The symbols move the nodes like this.
Z592 u Z474
Z592 e Z583
Z592 m Z831
Z592 k Z838
Z592 d Z258
Z816 u Z742
Z816 e Z198
Z816 m Z762
Z816 k Z326
Z816 d Z28
Z370 u Z875
Z370 e Z621
Z370 m Z582
Z370 k Z381
Z370 d Z567
Z270 u Z559
Z270 e Z243
Z270 m Z118
Z270 k Z356
Z270 d Z593
Z891 u Z368
Z891 e Z772
Z891 m Z910
Z891 k Z681
Z891 d Z270
Z927 u Z326
Z927 e Z180
Z927 m Z760
Z927 k Z274
Z927 d Z742
Z243 u Z118
Z243 e Z368
Z243 m Z356
Z243 k Z891
Z243 d Z369
Z635 u Z631
Z635 e Z54
Z635 m Z593
Z635 k Z369
Z635 d Z449
Z762 u Z816
Z762 e Z326
Z762 m Z198
Z762 k Z927
Z762 d Z544
Z118 u Z270
Z118 e Z356
Z118 m Z243
Z118 k Z368
Z118 d Z54
Z28 u Z860
Z28 e Z408
Z28 m Z544
Z28 k Z623
Z28 d Z711
Z689 u Z567
Z689 e Z612
Z689 m Z495
Z689 k Z875
Z689 d Z502
Z312 u Z511
Z312 e Z474
Z312 m Z628
Z312 k Z592
Z312 d Z772
Z593 u Z635
Z593 e Z369
Z593 m Z54
Z593 k Z165
Z593 d Z823
Z180 u Z760
Z180 e Z666
Z180 m Z274
Z180 k Z840
Z180 d Z762
Z733 u Z263
Z733 e Z974
Z733 m Z817
Z733 k Z792
Z733 d Z959
Z840 u Z666
Z840 e Z644
Z840 m Z502
Z840 k Z353
Z840 d Z927
Z511 u Z258
Z511 e Z628
Z511 m Z312
Z511 k Z474
Z511 d Z910
Z369 u Z54
Z369 e Z559
Z369 m Z165
Z369 k Z270
Z369 d Z174
Z326 u Z198
Z326 e Z760
Z326 m Z927
Z326 k Z180
Z326 d Z623
Z772 u Z910
Z772 e Z422
Z772 m Z681
Z772 k Z258
Z772 d Z243
Z875 u Z612
Z875 e Z582
Z875 m Z370
Z875 k Z621
Z875 d Z873
Z449 u Z792
Z449 e Z543
Z449 m Z823
Z449 k Z174
Z449 d Z263
Z263 u Z701
Z263 e Z817
Z263 m Z733
Z263 k Z974
Z263 d Z18
Z631 u Z174
Z631 e Z593
Z631 m Z635
Z631 k Z54
Z631 d Z792
Z559 u Z165
Z559 e Z118
Z559 m Z270
Z559 k Z243
Z559 d Z635
Z583 u Z831
Z583 e Z225
Z583 m Z838
Z583 k Z401
Z583 d Z312
Z247 u Z381
Z247 e Z222
Z247 m Z235
Z247 k Z204
Z247 d Z875
Z495 u Z689
Z495 e Z875
Z495 m Z612
Z495 k Z370
Z495 d Z644
Z174 u Z543
Z174 e Z635
Z174 m Z631
Z174 k Z593
Z174 d Z974
Z502 u Z840
Z502 e Z353
Z502 m Z644
Z502 k Z873
Z502 d Z760
Z860 u Z290
Z860 e Z544
Z860 m Z28
Z860 k Z408
Z860 d Z208
Z644 u Z502
Z644 e Z873
Z644 m Z353
Z644 k Z567
Z644 d Z180
Z539 u Z574
Z539 e Z263
Z539 m Z701
Z539 k Z733
Z539 d Z293
Z18 u Z526
Z18 e Z574
Z18 m Z959
Z18 k Z539
Z18 d Z235
Z474 u Z628
Z474 e Z831
Z474 m Z592
Z474 k Z583
Z474 d Z422
Z198 u Z762
Z198 e Z927
Z198 m Z326
Z198 k Z760
Z198 d Z408
Z612 u Z495
Z612 e Z370
Z612 m Z875
Z612 k Z582
Z612 d Z353
Z567 u Z873
Z567 e Z495
Z567 m Z689
Z567 k Z612
Z567 d Z840
Z54 u Z593
Z54 e Z165
Z54 m Z369
Z54 k Z559
Z54 d Z543
Z165 u Z369
Z165 e Z270
Z165 m Z559
Z165 k Z118
Z165 d Z631
Z910 u Z891
Z910 e Z681
Z910 m Z772
Z910 k Z422
Z910 d Z118
Z621 u Z582
Z621 e Z247
Z621 m Z381
Z621 k Z235
Z621 d Z495
Z873 u Z353
Z873 e Z689
Z873 m Z567
Z873 k Z495
Z873 d Z666
Z823 u Z449
Z823 e Z174
Z823 m Z543
Z823 k Z631
Z823 d Z733
Z381 u Z621
Z381 e Z235
Z381 m Z247
Z381 k Z222
Z381 d Z612
Z293 u Z204
Z293 e Z18
Z293 m Z526
Z293 k Z959
Z293 d Z381
Z235 u Z247
Z235 e Z204
Z235 m Z222
Z235 k Z293
Z235 d Z370
Z225 u Z838
Z225 e Z208
Z225 m Z401
Z225 k Z711
Z225 d Z474
Z701 u Z539
Z701 e Z733
Z701 m Z263
Z701 k Z817
Z701 d Z526
Z526 u Z293
Z526 e Z959
Z526 m Z18
Z526 k Z574
Z526 d Z247
Z792 u Z974
Z792 e Z823
Z792 m Z449
Z792 k Z543
Z792 d Z701
Z623 u Z408
Z623 e Z816
Z623 m Z742
Z623 k Z762
Z623 d Z290
Z408 u Z544
Z408 e Z742
Z408 m Z623
Z408 k Z816
Z408 d Z199
Z831 u Z592
Z831 e Z838
Z831 m Z583
Z831 k Z225
Z831 d Z511
Z356 u Z243
Z356 e Z891
Z356 m Z368
Z356 k Z910
Z356 d Z165
Z628 u Z312
Z628 e Z592
Z628 m Z474
Z628 k Z831
Z628 d Z681
Z544 u Z28
Z544 e Z623
Z544 m Z408
Z544 k Z742
Z544 d Z796
Z711 u Z208
Z711 e Z199
Z711 m Z796
Z711 k Z290
Z711 d Z583
Z574 u Z959
Z574 e Z701
Z574 m Z539
Z574 k Z263
Z574 d Z204
Z422 u Z681
Z422 e Z511
Z422 m Z258
Z422 k Z312
Z422 d Z368
Z742 u Z623
Z742 e Z762
Z742 m Z816
Z742 k Z198
Z742 d Z860
Z760 u Z927
Z760 e Z274
Z760 m Z180
Z760 k Z666
Z760 d Z816
Z353 u Z644
Z353 e Z567
Z353 m Z873
Z353 k Z689
Z353 d Z274
Z666 u Z274
Z666 e Z502
Z666 m Z840
Z666 k Z644
Z666 d Z326
Z796 u Z711
Z796 e Z290
Z796 m Z199
Z796 k Z860
Z796 d Z838
Z368 u Z356
Z368 e Z910
Z368 m Z891
Z368 k Z772
Z368 d Z559
Z258 u Z422
Z258 e Z312
Z258 m Z511
Z258 k Z628
Z258 d Z891
Z204 u Z222
Z204 e Z526
Z204 m Z293
Z204 k Z18
Z204 d Z621
Z838 u Z583
Z838 e Z401
Z838 m Z225
Z838 k Z208
Z838 d Z628
Z199 u Z796
Z199 e Z860
Z199 m Z290
Z199 k Z28
Z199 d Z225
Z401 u Z225
Z401 e Z711
Z401 m Z208
Z401 k Z796
Z401 d Z592
Z274 u Z180
Z274 e Z840
Z274 m Z666
Z274 k Z502
Z274 d Z198
Z208 u Z401
Z208 e Z796
Z208 m Z711
Z208 k Z199
Z208 d Z831
Z543 u Z823
Z543 e Z631
Z543 m Z174
Z543 k Z635
Z543 d Z817
Z222 u Z235
Z222 e Z293
Z222 m Z204
Z222 k Z526
Z222 d Z582
Z290 u Z199
Z290 e Z28
Z290 m Z860
Z290 k Z544
Z290 d Z401
Z681 u Z772
Z681 e Z258
Z681 m Z422
Z681 k Z511
Z681 d Z356
Z959 u Z18
Z959 e Z539
Z959 m Z574
Z959 k Z701
Z959 d Z222
Z817 u Z733
Z817 e Z792
Z817 m Z974
Z817 k Z449
Z817 d Z574
Z582 u Z370
Z582 e Z381
Z582 m Z621
Z582 k Z247
Z582 d Z689
Z974 u Z817
Z974 e Z449
Z974 m Z792
Z974 k Z823
Z974 d Z539

In the rows, 502 means zero.

The rows follow the links: the fewer symbols apart two nodes are, the more alike their rows tend to be.

Each row is also shifted at random along 7 hidden directions that mean nothing.

Row, then node:
530,537,353,469,502,571,476,393,650,434,626,503,500,561,524,390,575,370,414,500,513,606,578,526,512,407,467,551: Z974
343,620,493,556,474,455,479,507,252,379,506,757,610,293,636,755,481,688,394,438,503,460,548,484,714,560,531,438: Z711
368,524,573,526,461,404,493,524,331,372,479,675,561,407,564,623,484,527,505,430,572,518,499,435,596,556,430,467: Z796
809,497,588,503,659,378,536,557,599,454,441,278,400,715,379,316,517,520,437,425,559,172,473,505,364,426,519,599: Z495
309,497,451,511,446,609,565,595,556,607,480,659,597,434,623,585,728,505,391,582,260,501,531,586,560,511,593,498: Z312
301,379,363,558,433,384,541,399,438,432,619,546,314,389,486,427,385,316,602,588,672,586,539,381,434,611,404,349: Z644
322,385,710,492,555,305,476,593,496,582,334,641,566,421,641,379,917,652,667,485,568,527,507,441,611,376,367,416: Z838
756,442,515,472,640,450,514,438,507,432,527,443,470,601,414,416,462,195,543,359,498,534,488,432,543,283,433,520: Z621
385,524,541,529,516,508,592,642,468,620,370,486,480,498,382,600,499,570,388,465,351,347,490,481,465,597,644,632: Z544
540,463,824,480,365,426,604,604,445,405,331,650,502,584,493,532,610,249,506,527,435,454,397,546,308,477,523,400: Z623
269,545,673,403,381,471,392,506,583,416,462,483,557,671,525,443,488,418,596,460,599,690,475,633,435,460,461,447: Z165
424,515,691,437,281,526,381,404,442,241,513,655,604,560,572,547,451,298,655,476,571,739,436,545,535,494,425,371: Z270
302,520,505,461,487,458,560,633,623,546,555,446,519,559,584,485,510,536,492,594,539,593,482,613,324,601,343,540: Z628
446,455,354,513,482,606,492,340,419,551,564,580,480,440,454,582,382,240,521,447,436,708,542,462,644,373,594,425: Z222
550,474,460,475,532,534,439,412,642,634,458,455,445,495,491,313,723,625,501,526,579,578,577,454,499,395,531,566: Z263
635,522,528,507,453,629,516,544,523,443,499,624,624,449,580,568,652,503,494,557,354,532,479,498,533,523,446,562: Z422
684,372,567,535,552,438,589,535,537,547,530,417,379,625,464,384,482,467,477,563,615,328,355,502,342,556,420,422: Z666
569,517,589,478,584,440,631,590,473,662,458,559,474,546,545,533,536,508,300,503,601,549,431,594,364,411,432,473: Z927
517,661,591,472,430,579,500,571,501,527,418,635,640,442,622,610,667,728,362,544,466,583,544,604,484,493,518,590: Z681
659,435,492,462,515,643,417,475,575,487,530,512,614,608,397,487,561,388,546,377,401,594,406,399,702,497,416,654: Z243
539,477,606,517,469,442,603,507,406,543,463,662,466,489,603,559,567,453,365,562,599,521,441,576,410,440,491,319: Z180
590,570,585,491,592,441,466,458,416,592,377,470,491,467,503,506,498,577,524,433,566,550,574,516,517,273,584,452: Z247
514,478,542,489,357,464,411,305,472,415,517,505,405,413,549,411,403,464,725,625,779,787,537,426,377,535,395,354: Z574
397,478,478,488,539,369,517,489,537,471,496,349,346,559,388,367,377,324,589,470,592,494,568,455,351,481,491,504: Z875
278,530,344,415,520,531,500,503,758,522,634,334,464,683,462,336,508,337,416,486,473,578,578,637,396,454,503,590: Z823
451,409,519,538,386,646,376,445,483,468,449,521,569,451,440,533,508,536,716,516,327,489,463,407,684,632,615,512: Z118
390,561,783,454,386,333,488,494,457,436,338,469,418,558,541,433,434,382,645,538,660,595,554,621,224,376,583,297: Z381

The symbols that take the first to the second take the third to the fourth, perhaps in another order. What is the fourth?
Answer with the node's name.
733,422,529,514,634,456,520,605,541,391,612,446,570,665,469,492,486,475,468,396,501,289,330,476,602,577,302,587
to 383,384,428,507,518,623,384,516,602,664,451,313,526,516,342,437,505,656,717,481,342,433,482,381,677,631,622,657
as 500,396,385,549,620,421,511,607,545,476,652,241,467,573,419,460,271,625,670,528,555,333,390,411,496,792,289,610
to Z559

388,478,545,448,485,523,415,535,614,612,427,324,490,581,380,413,470,675,661,484,576,621,477,430,483,613,442,675
to 877,360,458,551,480,631,500,531,552,319,637,517,599,491,496,505,526,323,708,585,307,453,387,388,561,646,292,559
as 288,496,393,555,417,539,546,548,461,441,638,589,557,364,632,636,425,510,559,640,413,547,516,538,505,691,445,417
to Z711

693,551,375,560,651,439,514,439,399,435,532,470,459,401,452,507,453,566,442,420,492,314,597,393,623,437,562,545
to 717,485,596,487,561,553,666,596,489,600,469,636,547,632,529,584,605,328,190,460,438,432,367,627,442,348,509,474
as 526,496,510,522,452,602,404,482,512,380,544,444,602,568,518,531,425,470,632,489,351,398,476,559,646,524,606,452
to Z701

231,461,458,489,540,414,478,457,489,707,423,326,358,427,398,430,368,513,706,523,573,671,618,437,425,457,587,484
to 699,526,504,526,534,485,399,438,532,339,506,439,555,440,603,404,599,614,717,562,468,416,591,474,554,426,501,454
as 620,504,578,529,478,536,484,434,433,499,442,408,464,508,461,512,338,476,607,532,472,444,496,542,461,455,663,399
to Z543

520,501,725,522,428,441,595,631,428,512,326,517,456,484,480,563,471,499,539,589,467,400,454,545,277,575,566,445
to 629,330,577,503,649,426,607,608,558,780,396,454,431,534,425,411,658,488,538,500,493,493,433,400,448,407,406,555
as 351,529,527,482,439,564,395,496,560,494,520,371,546,612,451,504,355,564,609,467,498,547,457,546,527,608,521,562
to Z356

364,386,546,503,470,551,559,619,611,566,482,609,578,556,586,458,776,402,484,569,278,423,433,585,538,489,513,466
to 449,509,541,519,591,392,480,602,474,496,529,491,563,472,600,530,534,736,557,503,591,430,471,507,562,572,351,499
as 433,380,563,422,556,477,485,451,642,795,372,406,411,620,387,288,654,393,553,427,594,719,483,458,471,287,518,530
to Z574

757,557,712,559,491,476,569,608,349,402,384,549,534,470,506,651,424,547,480,534,437,308,431,504,400,564,534,502
to 509,403,572,552,449,544,635,598,465,637,404,548,451,486,458,556,526,397,489,599,338,387,424,517,402,547,619,419
as 392,489,522,488,507,476,542,607,548,494,553,589,588,525,644,523,623,500,453,533,477,525,476,594,505,510,380,468
to Z225

337,403,391,523,600,407,607,549,443,762,469,447,398,317,414,518,439,511,655,537,559,731,564,306,459,555,362,575
to 379,505,533,544,504,442,508,593,455,461,517,527,565,483,599,578,500,665,509,541,498,366,453,568,552,630,472,447
as 667,505,537,502,507,496,404,370,475,582,442,445,460,422,507,424,508,700,635,542,711,659,536,406,506,435,471,487
to Z689

326,549,476,480,484,492,520,446,459,592,472,461,431,497,460,529,345,375,491,470,539,639,569,564,446,393,641,436
to 708,490,431,470,574,525,441,406,636,556,528,386,452,525,469,326,600,601,522,495,651,591,545,434,481,422,408,612
as 520,561,529,506,408,665,448,527,516,517,465,500,580,493,457,598,465,697,518,529,404,479,490,512,552,655,606,633
to Z592

461,522,534,457,572,438,535,594,541,472,582,596,596,571,637,530,615,486,389,456,545,561,446,600,530,453,300,491
to 264,503,654,516,381,338,487,597,460,333,514,464,464,536,554,526,349,579,654,597,660,423,432,565,332,755,399,377
as 320,588,501,477,520,478,611,558,382,602,422,718,546,401,492,688,575,422,277,391,442,631,571,483,539,405,539,567
to Z762

534,492,468,420,526,572,425,478,598,500,565,464,573,618,409,484,473,414,542,371,559,745,438,419,613,502,307,688
to 643,555,638,466,421,605,492,560,559,440,438,618,622,547,547,536,682,509,439,504,431,546,451,547,480,482,449,586
as 336,535,603,498,426,329,525,452,451,417,415,647,409,465,564,428,634,420,412,488,656,505,580,550,381,384,564,339
to Z370

545,232,463,595,479,535,606,508,472,626,502,589,418,432,447,464,585,276,597,583,339,419,406,395,541,543,533,372
to 541,398,538,551,440,494,592,477,413,508,543,635,434,458,558,539,474,349,492,602,530,480,417,500,431,531,487,308
as 519,562,259,499,605,585,466,495,658,494,677,215,513,571,463,452,346,581,496,526,404,371,564,570,531,566,545,640
to Z174

448,636,392,460,376,635,489,379,583,491,602,514,459,593,529,516,397,483,249,567,610,611,528,667,368,506,605,484
to 692,611,369,524,482,573,432,369,513,380,617,452,491,422,543,485,408,660,490,580,606,525,586,492,492,527,480,516
as 492,502,384,510,561,434,569,471,527,477,593,492,393,585,444,445,446,382,296,439,599,411,510,503,444,485,509,509
to Z689

605,465,545,488,351,625,462,401,578,483,539,440,429,650,443,428,395,365,498,581,530,502,405,579,373,537,606,408
to 450,514,382,481,562,477,520,410,442,558,529,477,458,452,438,519,354,321,522,413,514,656,589,452,550,359,540,494
as 355,391,434,479,393,749,503,547,665,670,441,552,550,579,362,478,721,377,443,488,163,485,458,468,620,580,702,660
to Z369

488,410,202,489,498,656,508,413,747,623,670,268,376,629,320,342,421,387,449,545,450,505,491,472,444,606,561,661
to 662,545,525,530,446,554,421,405,524,371,472,600,545,411,638,440,705,575,539,573,447,433,590,529,559,399,605,422
as 955,366,632,490,546,644,464,443,628,607,405,451,509,720,398,325,707,424,464,461,408,348,348,505,559,315,623,515
to Z539

